Below is a small trained network, with its code and all its weights. Each question gives an input and a class and asks what happens when units are switched off, that is, made to give their printed mean instead of their output.

import numpy as np


def w(rows, s, z=0):
    codes = np.array(rows[::2]) - 128.0
    scale = np.full(codes.shape[1], s)
    scale[-1] = z or s
    return codes * scale


def norm(h):
    return h / np.sqrt((h * h).mean(-1, keepdims=True) + 1e-5)


def f(y):
    return np.maximum(y, 0)


def log_softmax(a):
    a = a - a.max(-1, keepdims=True)
    return a - np.log(np.exp(a).sum(-1, keepdims=True))


def net(x, mask):
    res = np.array(x, float).reshape(1, 6) / 4 @ E
    u = 0
    for l in range(3):
        y = f(norm(res) @ A[l][:, :-1].T + A[l][:, -1])
        res = res + np.where(mask[u : u + 9], y, B[l][:, -1]) @ B[l][:, :-1]
        u += 9
    return log_softmax(norm(res)[-1] @ U[:, :-1].T + U[:, -1])


A, B = {}, {}
E = w([
[127,129,128,125,130,132],'x0',
[183,180,254,133,114,168],'x1',
[127,127,128,127,128,128],'x2',
[128,128,127,128,127,128],'x3',
[58,179,110,208,59,204],'x4',
[165,91,103,225,165,178],'x5',
],0.0096)
A[0] = w([
[202,130,167,120,149,134,48],'0.n1',
[129,134,135,62,147,98,157],'0.n2',
[152,33,47,95,180,73,61],'0.n3',
[215,99,151,153,176,109,45],'0.n4',
[187,85,114,224,195,157,158],'0.n5',
[84,140,93,138,120,140,3],'0.n6',
[91,74,164,97,145,153,105],'0.n7',
[139,106,163,131,144,129,70],'0.n8',
[85,136,2,122,121,121,135],'0.n9',
],0.009,0.0042)
B[0] = w([
[147,94,222,43,124,136,180],'0.n1',
[229,117,101,227,121,98,201],'0.n2',
[154,195,2,102,229,152,234],'0.n3',
[126,102,196,66,192,154,191],'0.n4',
[215,3,126,159,146,232,254],'0.n5',
[75,102,164,144,135,127,143],'0.n6',
[156,143,111,122,112,108,139],'0.n7',
[130,114,165,122,124,115,145],'0.n8',
[83,7,198,112,148,99,224],'0.n9',
],0.0059,0.0065)
A[1] = w([
[171,172,160,146,147,115,90],'1.n1',
[177,134,59,99,69,120,27],'1.n2',
[2,168,149,99,88,138,85],'1.n3',
[161,82,162,111,161,74,103],'1.n4',
[63,123,66,107,100,18,32],'1.n5',
[195,106,72,98,160,77,106],'1.n6',
[141,113,137,121,114,123,27],'1.n7',
[133,181,55,85,137,118,1],'1.n8',
[154,210,169,152,134,167,146],'1.n9',
],0.0097,0.0038)
B[1] = w([
[111,93,89,82,86,136,177],'1.n1',
[88,144,128,174,204,127,140],'1.n2',
[72,138,248,233,192,95,206],'1.n3',
[114,147,130,30,149,146,233],'1.n4',
[61,111,255,176,208,139,187],'1.n5',
[57,249,87,124,189,155,254],'1.n6',
[110,125,167,132,121,132,128],'1.n7',
[27,169,177,170,148,124,148],'1.n8',
[127,222,64,84,136,97,215],'1.n9',
],0.0075,0.0053)
A[2] = w([
[57,13,130,185,69,78,83],'2.n1',
[239,157,119,3,186,77,130],'2.n2',
[109,16,55,166,54,153,2],'2.n3',
[76,114,75,164,20,220,26],'2.n4',
[94,237,139,74,135,20,94],'2.n5',
[128,116,41,158,108,232,161],'2.n6',
[5,61,15,180,129,108,148],'2.n7',
[172,199,171,220,2,164,107],'2.n8',
[201,218,186,170,62,184,76],'2.n9',
],0.008,0.0039)
B[2] = w([
[176,125,175,219,72,160,165],'2.n1',
[109,77,146,224,5,141,254],'2.n2',
[114,223,77,130,50,66,155],'2.n3',
[188,52,78,154,71,121,155],'2.n4',
[93,232,132,81,55,101,207],'2.n5',
[129,122,36,96,108,27,197],'2.n6',
[194,174,197,137,20,147,205],'2.n7',
[90,133,10,73,254,110,183],'2.n8',
[142,58,57,84,247,97,184],'2.n9',
],0.0084,0.008)
U = w([
[47,225,116,92,180,84,242],'0',
[153,92,28,119,214,136,92],'1',
[143,160,188,68,6,99,13],'2',
[192,63,204,111,138,189,182],'3',
[65,113,232,194,120,119,197],'4',
[149,93,101,203,17,132,1],'5',
],0.024,0.0017)

Each question gives the input, the list of numbers given to net, and the class t.
The units are the neurons (one row each of A and B). Each row of codes is followed by its name. A weight is (code - 128) times the scale printed after its matrix; where a second scale follows, it is the last column's (A, B and U).
mask holds one flag per neuron, layer by layer. A switched-off neuron (its flag False) gives its mean, the last column of its row in B, instead of its output. The means were averaged over made-up inputs and are rounded, as every weight is.
A unit's drop is (log p(t) with every unit on - log p(t) with that unit switched off) / (log p(t) with every unit on - log p(t) with every unit switched off).
The circuit of an input: a set's keep is (log p(t) with only the set's units on - log p(t) with every unit switched off) / (log p(t) with every unit on - log p(t) with every unit switched off). Starting from the 12 units with the biggest drops (on a tie, the unit counted first), units are removed one at a time, each time the one whose removal leaves the highest keep (on an exact tie, the one counted first), for as long as the keep stays at least 0.8.
circuit, biggest first: the units of the circuit, biggest drop first
most important unit: the unit with the biggest drop
k most important neurons: the k neurons with the biggest drops, biggest first
drop of u: that unit's drop, to one decimal
input [-6,4,-5,-3,1,-2], class 0: most important unit -> 0.n5
input [6,6,-4,8,-3,0], class 2: 2 most important neurons -> [0.n5 1.n9]
input [-8,-8,0,0,-4,-1], class 0: circuit, biggest first -> [0.n5 1.n6]
input [-7,2,-3,-1,1,5], class 1: 4 most important neurons -> [0.n9 2.n2 2.n6 2.n7]
input [-5,3,8,8,5,0], class 0: 3 most important neurons -> [0.n5 1.n9 0.n2]
input [6,-7,-1,-5,1,3], class 5: 4 most important neurons -> [2.n7 0.n9 2.n8 2.n9]
input [-8,-5,0,-2,4,0], class 4: 2 most important neurons -> [0.n5 1.n5]
input [8,-2,0,2,-4,0], class 0: 2 most important neurons -> [1.n6 0.n5]
input [7,2,2,-2,-7,0], class 2: 3 most important neurons -> [0.n5 2.n2 1.n6]
input [-6,-3,6,7,1,8], class 5: 2 most important neurons -> [2.n7 2.n8]
input [6,5,-3,-5,-6,0], class 2: 2 most important neurons -> [0.n5 0.n9]
input [-3,1,-6,3,-4,8], class 3: 2 most important neurons -> [0.n4 2.n8]
input [8,1,-6,3,3,4], class 1: 2 most important neurons -> [0.n9 2.n2]
input [3,3,-7,-1,1,8], class 1: circuit, biggest first -> [2.n2]
input [7,0,1,8,3,-7], class 4: drop of 1.n3 -> 0.2
input [4,6,8,2,5,-2], class 0: drop of 0.n5 -> 0.4
input [5,6,2,-1,3,-8], class 0: drop of 1.n3 -> 0.0
